The rows lie along a hidden order. The number after each row says roughly how far along it the row is, from 0 to 12. A new part has a new order.
[-11  -7  -5  15   1  31  11  -8   2  12  51  15  15   0  13  19   9 100
   8  12 -26   2 -11  12 -16  -9   2  -3  17  -4  -3  -6   5   4  -4  -8
  16 -37   0 -21  -1   9   5   5 -14  14 -29  11 -23  23  -4  11  -3  24
  -3  12  -6   0  -5  12 -56   9 -43  -2  -8  -9  19 -42  54 -23 -17 -15
  39  11 -10]  12
[-17  14   3   1   9  16  10  16  -5  -7  -8  11  24 -10  13  36  11  53
  12  16  15  -1   1   6  -7  -5 -19  -7  44  -9  -6   1  21  17  -7  -7
   9  -5  -4 -24  16   9  -8  -2 -13 -18 -13  -6  -9  -2  21  -1  22  15
 -31   2   3  -1  -1   8 -24  -5 -21 -13  -1 -10 -12 -20   8 -10 -16   3
  49   8   8]  5
[ -5  19  15 -12  -8 -12  16   6  -5  -4 -60 -17  26 -15  11  -5  12 -33
   0   4   5 -15  15   1   9  -1 -29  -3 -10 -12  -3   0  18  10 -18  11
  12  -8   4  -8  12 -11   4  -6   3  -6   8  12   0   5  17  -1   9  14
 -14  -6   9  12   5 -12  18   0   8   9   2  -7  -4  49 -22  13  -4   6
  19   7  -9]  6
[ -7  23   7   1   9   1   7  12  -5 -13 -38  -3  25  -8   5  26  11 -27
   9   7  31  -4  10  -1   0   2 -23  -6  24 -13  -2   2  22  16  -7   2
   7   5  -3  -9  17   7  -7  -7  -4 -24   6  -5   2 -16  21  -5  21   4
 -31  -9   7   7   3  -6  14 -13  15 -14   3  -6 -22  11 -25  10  -4  11
  27   2  12]  1
[ -4  -3  11  -8 -11  -3  15  -9  -3   7   8  -1   9  -3  11 -18   8  35
  -7   3 -25 -10   0   6  -6  -2  -3   0  -8  -3  -5  -2  -1  -9 -11   8
  10 -15   2 -11  -1  -1   7   3  -1  13  -5  15 -23  11  -7   2   1   9
 -11  11  -2   7  -2  -1 -20   2 -13   8  -4  -5   7   2   9   0   2  -6
   6   7 -15]  9
[ -3   9  30 -23 -11 -15  20 -20 -10  -4 -47  -7  16  12  13 -27  14 -62
 -14   0  -6 -16   2  -1   5   8  -9  -1  -1 -16  -5   9   3 -19 -14  20
   8  10  -3  -6  11   9   3  -4   6  -3  13  -8 -17  -9  -8  -7  18 -18
 -32  11   5  16   4  -4 -12 -15  22   6   5  -5 -10  15 -38  21  13  11
  14   1  -1]  5
[-21  -5  11 -25   7  14   9   3  -6  -4 -14  25   9  -5  30   4   3 100
  -4  22 -15  -1  -4   9  -1 -11  -2  -3  50  -5 -11  12  -1  -1 -12 -14
   6  14  -8 -37  11  22 -11   6 -15  -8 -15 -24 -29   9   7   1  10  -2
 -34  15   2 -16  -6  25 -56  -5 -44  -4  -4  -9   8 -59  24 -25 -25  -8
  49   8  12]  10
[  1 -14 -15  36  14  22  -7 -20   0   1  69  26 -14  27 -14  17   0  52
   7   0   6  15 -23   0 -27   5  27  -1  22   0   3  -4  -7 -10  20  -6
  -2   8  -8   4  -7  25  -9   4  -9   3 -13 -11 -14 -14 -17  -2  12 -15
 -17  10 -11  -1  -7   9 -27 -15   5 -18  -4   5 -13 -64  15  -1  10  -3
  -9  -5  14]  2
[  9  12 -13  23   8  -1 -12  -3   4  -6  -2  -6  -3   9 -20  14  -3 -49
   9  -8  30   8   1  -7  -1   6   4  -1  -5  -2   9  -3   5   7  13   0
  -4   6   0  17  -1   1  -4  -5   2  -8   9  -4  22 -13   2  -1   1  -6
   8 -14   0   4   2  -9  37  -4  31  -8   3   5 -11  10 -20  13   8   7
 -21  -7  12]  0
[-19   0   6 -17   0  14  12  14  -3   3  -4  11  18 -21  27  12   6 100
   1  16 -20  -5   2  11  -4 -14 -13  -3  26  -2  -9   1   7  12 -15 -11
  13 -13  -1 -31   8   4  -1   4 -11   2 -15   2 -22  19  14   6   2  24
 -18   7   1  -7  -4  14 -51   6 -45   0  -6 -11  13 -19  32 -26 -27 -12
  41  11  -7]  12
[  1   2 -17  26  12  12 -12   5   3  -5  22   5  -3   4 -15  25  -2  -2
  15  -1  26  11  -3  -3 -11   1   1  -2  14   1   6  -6   8  13  12  -7
  -2   4  -1   6   0   4 -10  -2  -5 -12  -4  -4  11  -9  11   0   5   1
  -2  -9  -1  -3   1   1  15  -4  12 -14  -2   2 -11 -10   4   1  -1   1
  -9  -4  14]  1
[  3  -2   3   6  -5   1   7 -11   1   5  10  -3   7   0   4 -11   5  18
  -1   1 -12  -6   2   4  -6  -1  -2   1 -11  -4   0  -3   0  -3  -5   5
   8 -12   3  -3  -3  -2   3   1   1   9  -4  17 -12   9  -4   4  -4   9
  -6   2   0   5  -2  -3  -5   3  -4   3  -4  -4   9  12   5   4   1  -4
  -4   5  -9]  7

New part:
[  2 -13  -2 -15   4  13  10  -7 -11   3   3   0   7   2 -19   4  -6  -1
  18  19  -5 -21   5  23   0  43  -2  -6 -15   6  95   5  -8 -11   2   3
  -9  -3  10  25   8  -2  -7  -6  -4 -15   0 -15   0  -3   4  23  22   9
   5   4 -12   8  -6  31  11   0  -2  10   4   8   8  16 -11 -56  44 -20
  -9   2  -2   0  -4  -8  -6  26   6   1   9  16   1   6 -14  -7   0   0
 -13   7]  11
[   5   39    2   11  -13  -10   -6   -8   15    4   -2   16    8   11
   18   -7   16    6  -29   -6    2   28    3  -28   -2  -33    4    6
   47  -11 -100   -6   -1   11    2   -4    8   -2   16  -23   -4    6
   -7    0  -11    5   -1    7    3    5   -9  -33   18  -19    3   -5
   21   -8    0  -18   -6   -7    4    5   -5  -13    0  -19   10   71
   -7   22    8   -4   10   -4  -15   -6   -6  -22   -1    7  -14  -12
   -2    2    8    1   -1   -2    4  -10]  0
[ -4  -7  -1 -14   4   4   2  -7  -5  -1   1   5   0 -15   3  -4 -10   1
  11   8  -1  -8   3  21   5 -34  -2  -8 -28   6  31   8 -10  -8   5   2
  -2  -1   8  13   2   1  -1  -4   8  -4   2  -6  -2  -3  -3  14  20   2
 -13   3 -12   3   1   9   3  -6   2  10   6  11   2  16  -6 -32  22 -15
   1   0  -9   2   8  -6  -6  13   4  -3  15   5   3   3  -6  -6   1   3
  -3   3]  9
[ -8  32   0   0  -7 -16  -3  -3   5   0   0   9   6 -23  15 -20 -16   4
 -16  -7  -2   1   3   3   4  36  -2   3  -8  -3 -35   4  -7 -11   9   4
   9   4  25 -11   0   3  -5   7  16   4 -11 -26  -2   1 -13   9  20   6
   5  -5   1 -18   1   0  -7 -14   0   4   4  11  -1   6  -5  15   9   5
 -15  -8  -5   0  -4  -4  -2  -9   4   2   7  -7   5   2  -3  -5   7   6
   0   1]  5
[ -6  16  -2   4  -1 -11  -3  -5   1  -1   0   4   4 -12  14 -11  -8  -1
  -7   6   3   5   1   7   4  37   1   0 -24  -2 -45   3  -3  -3   5   1
   6   5  10 -25   1   0   6   3  11   7  -1  -7  -4   3  -7   9  15   6
  10  -4  -4 -17   7   2  -8 -13   0  -4   2   7  -4   4  -2   4   0   2
 -14   5  -8   0  -8  -2  -3 -10  -1  -3   0   7   4  -1  -2  -1   3   5
   1  -1]  6
[   8   32    2   11  -12   -7   -8   -9   13    8   -1   14    6   16
   20   -5   23    7  -28    3    3   24    1  -32   -3  -15    4   12
   60  -12 -100   -6    1   15    2   -4    7    1   14  -26   -7    7
   -8   -1  -10    5   -3   14    3    4  -10  -39   17  -25   -1   -4
   22   -5    2  -20   -5   -1    6    3   -2  -18   -1  -19   12   75
   -3   28   21    0    9   -3  -18   -5   -7  -23   -1    7  -19  -14
   -4    1    9    3   -3   -4    5  -11]  0
[ -6  17  -3  -4   4  -5  -1  -5  -5   5   4  12   8 -10   1  -6  -8   1
   3 -11   1   0   4  14   3  59   2  -2 -26   0  24   6  -5  -7   6   2
  -3   9  10  -3   1   1   1  -4  10   0   1  -6  -4   0  -8  20  17   6
  14   0 -12  -6   4  15  -4  -9   1   3   5  10   1  13  -4 -24  16  -9
  -8   7  -8   1   0  -4  -3   5   0  -4   3   9   4   1  -6  -4   1   2
  -5   0]  8
[ -4 -40   0 -24   9  19   9  -7 -10  -1   2 -15  -9  -2 -22   8 -11  -2
  23  14   1 -29   0  25  -2   2  -6   4 -17  13  76   7  -8 -13  -1   5
 -10  -6  -4  41   6  -1  -7  -5   2 -13   3 -19   2  -4  11  33  20  12
 -12   7 -14  13  -7  21  12   3  -4   6   2   9  10  16 -11 -66  36 -19
  -4  -5  -2   1  -1  -6  -7  29   4   0  15  12  -2   5  -9  -5   1  -3
 -10   8]  12
[ -6 -15  -1 -15   7  13   5  -8  -7   0   1  -2   1  -8  -6   3  -9   0
  18   7   4 -14   0  21   0  14  -2 -13 -26   9  48   9 -10  -8   2   2
  -7  -3   1  22   6  -2   1  -5   5 -11   9  -4   0  -4   4  16  18   5
 -10   5 -15  14  -1  12   9   1  -1   7   2   9   5  16  -5 -51  24 -15
   1  -5  -5   1   5  -6  -7  21   5  -3   8   5   0   4  -7  -6  -1  -1
  -7   6]  11
[  4 -18  -3  -3   7  15   8 -12 -10  -1   4  -3  15  14 -18   9   3  -5
  24  -9  -4 -15   0  18  -1  -8   1 -15 -31   6  32  -3  -3   1  -5  -1
 -13   1 -20  15   2  -3   7  -7  -1  -6  12  13  -2  -3   8  12  16  10
   1   3 -12   9  -2  17  11   7   0  -2   4   3   0  12  -4 -52   2 -22
   4   3  -5   3   2  -7  -9  19   3  -5  -3   4  -1  -1 -11   0  -5  -2
  -4   4]  11
[-10 -11  -5   3   8   4   1  -1 -13  13  11  -3  21  -6  -5   2   6   0
   7 -27   8   0  -2  21   4  17   3  11 -21  -8  41   8   8  -1   8  -2
 -11  18  -3 -11   8  -3  12   9   1  -3   6  -5  -6   6  -4  48  10   1
  33  -5 -13 -14   6  24  -8  -4   0   0   2   2   0  15   1 -26  18 -20
 -16  -3  -9  -3 -18   3   2   2 -17  -9 -25  34   3  -4  -7   2   1  -8
 -11   0]  9
[ -5 -30  -1 -22   7  16   8  -3 -13   5   6 -13   4  -4 -21   7 -11   0
  19 -28  -2 -20   2  28   1  10  -3   7  -7   5  97  10  -3 -11   4   4
  -8   1   0  27   7  -4  -4   2  -4 -16  -5 -22   0  -1   4  42  17  10
   3   3 -10   4  -3  26   6   4  -4  12   1   7   9  15 -10 -62  38 -26
 -10  -5  -2  -3  -1  -3  -2  22   0  -1   3  23   0   3 -11  -4   2  -5
 -17   9]  12
